Below is a small trained network, with its code and all its weights. Each question gives an input and a target symbol and asks what happens when units are switched off, that is, made to give their printed mean instead of their output.

import numpy as np


def w(rows, s, z=0):
    codes = np.array(rows[::2]) - 128.0
    scale = np.full(codes.shape[1], s)
    scale[-1] = z or s
    return codes * scale


def norm(h):
    return h / np.sqrt((h * h).mean(-1, keepdims=True) + 1e-5)


def f(y):
    return np.maximum(y, 0)


def softmax(a):
    e = np.exp(a - a.max(-1, keepdims=True))
    return e / e.sum(-1, keepdims=True)


def log_softmax(a):
    a = a - a.max(-1, keepdims=True)
    return a - np.log(np.exp(a).sum(-1, keepdims=True))


def net(x, mask):
    ids = ['αβγδεζηθλμξστφψω'.index(c) for c in x.split()]
    T = len(ids)
    res = E[ids] + P[:T]
    u = 0
    for l in range(2):
        r = norm(res)
        for j in range(3):
            rows = slice(3 * j, 3 * j + 3)
            q, k, v = (r @ M[l][rows].T for M in (Q, K, V))
            z = softmax(np.where(np.tri(T) > 0, q @ k.T / 3**0.5, -1e9)) @ v
            o = O[l][rows]
            res = res + np.where(mask[u + j], z, o[:, -1]) @ o[:, :-1]
        u += 3
        y = f(norm(res) @ A[l][:, :-1].T + A[l][:, -1])
        res = res + np.where(mask[u : u + 8], y, B[l][:, -1]) @ B[l][:, :-1]
        u += 8
    return log_softmax(norm(res)[-1] @ U[:, :-1].T + U[:, -1])


Q, K, V, O, A, B = {}, {}, {}, {}, {}, {}
E = w([
[160,125,213,100,158,136],'α',
[96,161,132,75,147,149],'β',
[98,95,136,112,97,121],'γ',
[207,152,118,186,121,94],'δ',
[151,149,153,134,85,108],'ε',
[101,170,180,136,92,103],'ζ',
[102,152,111,102,164,148],'η',
[117,141,102,174,133,81],'θ',
[125,120,144,143,173,110],'λ',
[128,132,175,77,62,90],'μ',
[126,99,154,118,144,141],'ξ',
[137,84,150,142,100,131],'σ',
[138,179,138,126,4,127],'τ',
[117,132,106,114,179,166],'φ',
[75,182,78,55,132,118],'ψ',
[129,96,112,129,213,100],'ω',
],0.029)
P = w([
[101,80,154,151,120,126],'0',
[134,132,108,140,116,150],'1',
[215,135,68,59,144,55],'2',
[72,99,215,150,137,71],'3',
[135,141,112,143,112,148],'4',
[188,163,78,5,121,59],'5',
],0.018)
Q[0] = w([
[133,171,251,145,169,116],'L0H1',
[128,59,188,85,137,171],'L0H1',
[136,125,131,136,62,157],'L0H1',
[64,101,192,126,132,32],'L0H2',
[150,27,146,56,115,153],'L0H2',
[83,95,84,152,194,136],'L0H2',
[237,76,160,135,121,193],'L0H3',
[187,190,149,99,85,106],'L0H3',
[65,74,165,218,74,90],'L0H3',
],0.028)
K[0] = w([
[177,200,254,134,177,111],'L0H1',
[149,63,189,75,106,176],'L0H1',
[159,142,132,141,21,158],'L0H1',
[71,133,209,140,165,38],'L0H2',
[177,74,138,48,139,83],'L0H2',
[68,87,58,155,207,132],'L0H2',
[217,70,206,136,103,196],'L0H3',
[172,169,133,53,38,103],'L0H3',
[68,129,157,240,90,86],'L0H3',
],0.025)
V[0] = w([
[64,77,85,194,72,102],'L0H1',
[83,228,83,106,137,134],'L0H1',
[181,133,4,79,148,83],'L0H1',
[144,201,136,184,165,201],'L0H2',
[246,170,126,115,125,139],'L0H2',
[189,144,167,84,142,141],'L0H2',
[46,66,109,191,94,99],'L0H3',
[170,130,139,61,93,110],'L0H3',
[203,149,216,168,111,185],'L0H3',
],0.016)
O[0] = w([
[80,78,68,206,21,86,101],'L0H1',
[139,255,157,167,136,112,74],'L0H1',
[180,208,22,180,203,49,2],'L0H1',
[98,146,54,219,142,130,66],'L0H2',
[210,88,30,199,116,77,102],'L0H2',
[128,118,114,142,148,53,167],'L0H2',
[89,39,253,96,61,69,113],'L0H3',
[149,111,33,113,80,192,179],'L0H3',
[239,70,99,239,67,162,148],'L0H3',
],0.0091,0.0092)
A[0] = w([
[205,183,139,210,62,184,45],'L0N1',
[117,189,40,98,127,196,51],'L0N2',
[103,252,136,208,38,135,123],'L0N3',
[55,129,142,225,198,161,5],'L0N4',
[192,206,90,82,40,106,22],'L0N5',
[165,68,123,127,78,180,252],'L0N6',
[104,166,99,168,166,239,5],'L0N7',
[171,182,202,167,140,122,133],'L0N8',
],0.02,0.0039)
B[0] = w([
[148,222,151,135,167,162,179],'L0N1',
[140,64,104,133,44,110,207],'L0N2',
[162,92,217,59,40,130,191],'L0N3',
[54,124,150,211,123,195,154],'L0N4',
[99,126,56,109,253,99,202],'L0N5',
[100,169,175,90,174,99,250],'L0N6',
[107,65,138,60,113,169,150],'L0N7',
[113,77,102,146,162,148,164],'L0N8',
],0.027,0.013)
Q[1] = w([
[153,181,107,114,54,185],'L1H1',
[156,11,155,108,83,90],'L1H1',
[178,82,194,164,152,170],'L1H1',
[154,95,51,174,194,146],'L1H2',
[164,97,224,76,155,182],'L1H2',
[204,159,43,115,116,97],'L1H2',
[132,22,83,129,103,146],'L1H3',
[175,149,89,140,155,133],'L1H3',
[126,145,181,153,186,252],'L1H3',
],0.025)
K[1] = w([
[98,188,74,132,6,151],'L1H1',
[238,56,105,138,121,155],'L1H1',
[189,96,180,193,127,119],'L1H1',
[177,111,46,121,178,119],'L1H2',
[153,97,235,94,170,208],'L1H2',
[167,136,47,47,67,132],'L1H2',
[136,76,117,170,62,130],'L1H3',
[158,96,129,127,199,206],'L1H3',
[172,214,36,87,128,226],'L1H3',
],0.023)
V[1] = w([
[96,112,97,62,144,200],'L1H1',
[63,183,80,127,89,87],'L1H1',
[16,134,83,73,88,36],'L1H1',
[103,226,207,161,145,106],'L1H2',
[197,119,165,169,172,99],'L1H2',
[149,103,146,198,70,137],'L1H2',
[152,9,181,186,150,101],'L1H3',
[103,106,109,179,101,31],'L1H3',
[55,253,112,79,29,44],'L1H3',
],0.012)
O[1] = w([
[127,125,119,75,65,116,254],'L1H1',
[82,185,126,171,108,215,65],'L1H1',
[126,157,12,153,77,213,254],'L1H1',
[118,60,109,188,191,66,173],'L1H2',
[111,108,165,53,145,113,94],'L1H2',
[76,163,55,91,153,134,8],'L1H2',
[203,128,28,190,102,90,215],'L1H3',
[69,132,85,143,74,92,52],'L1H3',
[2,241,93,87,130,168,150],'L1H3',
],0.0084,0.0051)
A[1] = w([
[131,57,133,153,94,213,3],'L1N1',
[229,208,114,63,173,117,91],'L1N2',
[155,186,9,182,216,105,90],'L1N3',
[67,174,161,175,176,89,209],'L1N4',
[198,148,19,88,158,103,232],'L1N5',
[104,130,253,136,105,164,23],'L1N6',
[118,218,131,97,182,141,136],'L1N7',
[98,31,167,146,108,145,121],'L1N8',
],0.02,0.0045)
B[1] = w([
[100,49,155,125,115,156,151],'L1N1',
[19,132,75,135,77,129,204],'L1N2',
[224,100,140,252,130,76,203],'L1N3',
[130,173,176,95,95,75,168],'L1N4',
[210,195,26,102,89,167,240],'L1N5',
[211,117,62,190,111,131,250],'L1N6',
[120,71,163,155,158,176,166],'L1N7',
[81,168,80,103,175,127,215],'L1N8',
],0.028,0.018)
U = w([
[191,93,160,67,195,103,145],'α',
[160,109,136,121,164,233,90],'β',
[106,86,126,88,93,141,111],'γ',
[140,135,167,170,148,75,137],'δ',
[192,129,66,171,138,107,156],'ε',
[132,63,139,181,32,109,1],'ζ',
[107,187,146,154,142,152,151],'η',
[79,160,134,108,85,56,150],'θ',
[101,51,86,132,150,59,39],'λ',
[167,150,89,8,96,139,89],'μ',
[129,41,119,114,130,154,68],'ξ',
[123,49,119,119,108,150,56],'σ',
[191,155,196,105,86,155,144],'τ',
[84,92,124,194,149,153,145],'φ',
[90,175,169,69,112,149,189],'ψ',
[98,173,107,100,179,105,119],'ω',
],0.012,0.0034)

Each question gives the input, a string of symbols that net reads in full, and the target symbol t.
The units are the heads (3 rows each of Q, K, V and O) and the neurons (one row each of A and B). Each row of codes is followed by its name. A weight is (code - 128) times the scale printed after its matrix; where a second scale follows, it is the last column's (O, A, B and U).
mask holds one flag per unit, layer by layer, with each layer's heads first. A switched-off unit (its flag False) gives its mean, the last column of its rows in O or B, instead of its output. The means were averaged over made-up inputs and are rounded, as every weight is.
A unit's drop is (log p(t) with every unit on - log p(t) with that unit switched off) / (log p(t) with every unit on - log p(t) with every unit switched off).
The circuit of an input: a set's keep is (log p(t) with only the set's units on - log p(t) with every unit switched off) / (log p(t) with every unit on - log p(t) with every unit switched off). Starting from the 12 units with the biggest drops (on a tie, the unit counted first), units are removed one at a time, each time the one whose removal leaves the highest keep (on an exact tie, the one counted first), for as long as the keep stays at least 0.8.
units of the circuit, in order: the units of the circuit, biggest drop first
most important unit: the unit with the biggest drop
top k neurons: the k neurons with the biggest drops, biggest first
k most important neurons of layer l: the k neurons of layer l with the biggest drops, biggest first
which heads matter: for each layer, one digit per head in row order, 1 if its drop is at least 0.15 and else 0, layers parted by /
input θ λ α ζ ζ, target τ: most important unit -> L0N3
input ξ ζ ζ λ, target λ: 3 most important neurons of layer 1 -> (L1N5 L1N6 L1N8)
input γ ξ ψ α λ, target φ: units of the circuit, in order -> (L0H2 L0N4)
input λ λ θ ζ, target θ: units of the circuit, in order -> (L1N5 L1N3 L1N4)
input γ ζ η θ, target θ: units of the circuit, in order -> (L0H3 L1N4)
input ψ ε ζ ξ ε, target η: which heads matter -> 001 / 001
input α ε ε φ, target α: which heads matter -> 101 / 100
input λ ζ σ ζ, target ζ: 3 most important neurons of layer 1 -> (L1N6 L1N5 L1N3)
input ζ θ γ λ, target θ: units of the circuit, in order -> (L0H3 L1N4)
input τ ψ ζ α, target α: top 3 neurons -> (L1N2 L1N5 L1N6)
input φ ψ μ σ τ, target ψ: top 2 neurons -> (L0N3 L0N1)
input φ α ξ α θ, target ζ: top 2 neurons -> (L0N3 L0N6)
input α λ γ ζ, target α: 3 most important neurons of layer 1 -> (L1N2 L1N5 L1N6)
input ω ζ ξ ζ γ ζ, target μ: top 2 neurons -> (L0N5 L1N2)
input ζ σ ξ ζ σ, target λ: which heads matter -> 101 / 000
input ψ σ ω λ, target ψ: which heads matter -> 101 / 001
input α λ γ ω ω, target δ: top 3 neurons -> (L0N2 L0N3 L1N4)
input ξ λ σ ξ δ λ, target μ: units of the circuit, in order -> (L1N6)
input ζ ζ α λ, target α: which heads matter -> 100 / 000
input η σ σ φ, target φ: 3 most important neurons of layer 0 -> (L0N6 L0N5 L0N1)
input ζ ψ ζ λ ω, target δ: top 3 neurons -> (L0N3 L1N4 L0N4)
input ζ ζ β λ ψ, target μ: which heads matter -> 100 / 000
input γ ζ γ, target μ: most important unit -> L1N6
input ξ ζ ξ, target μ: which heads matter -> 101 / 000
input μ σ ξ α, target α: 4 most important neurons of layer 1 -> (L1N2 L1N5 L1N3 L1N8)
input δ ζ α ζ σ σ, target μ: 4 most important neurons of layer 0 -> (L0N1 L0N6 L0N4 L0N5)
input ζ ζ γ α γ, target θ: most important unit -> L0H1
input ξ σ σ, target μ: which heads matter -> 100 / 000
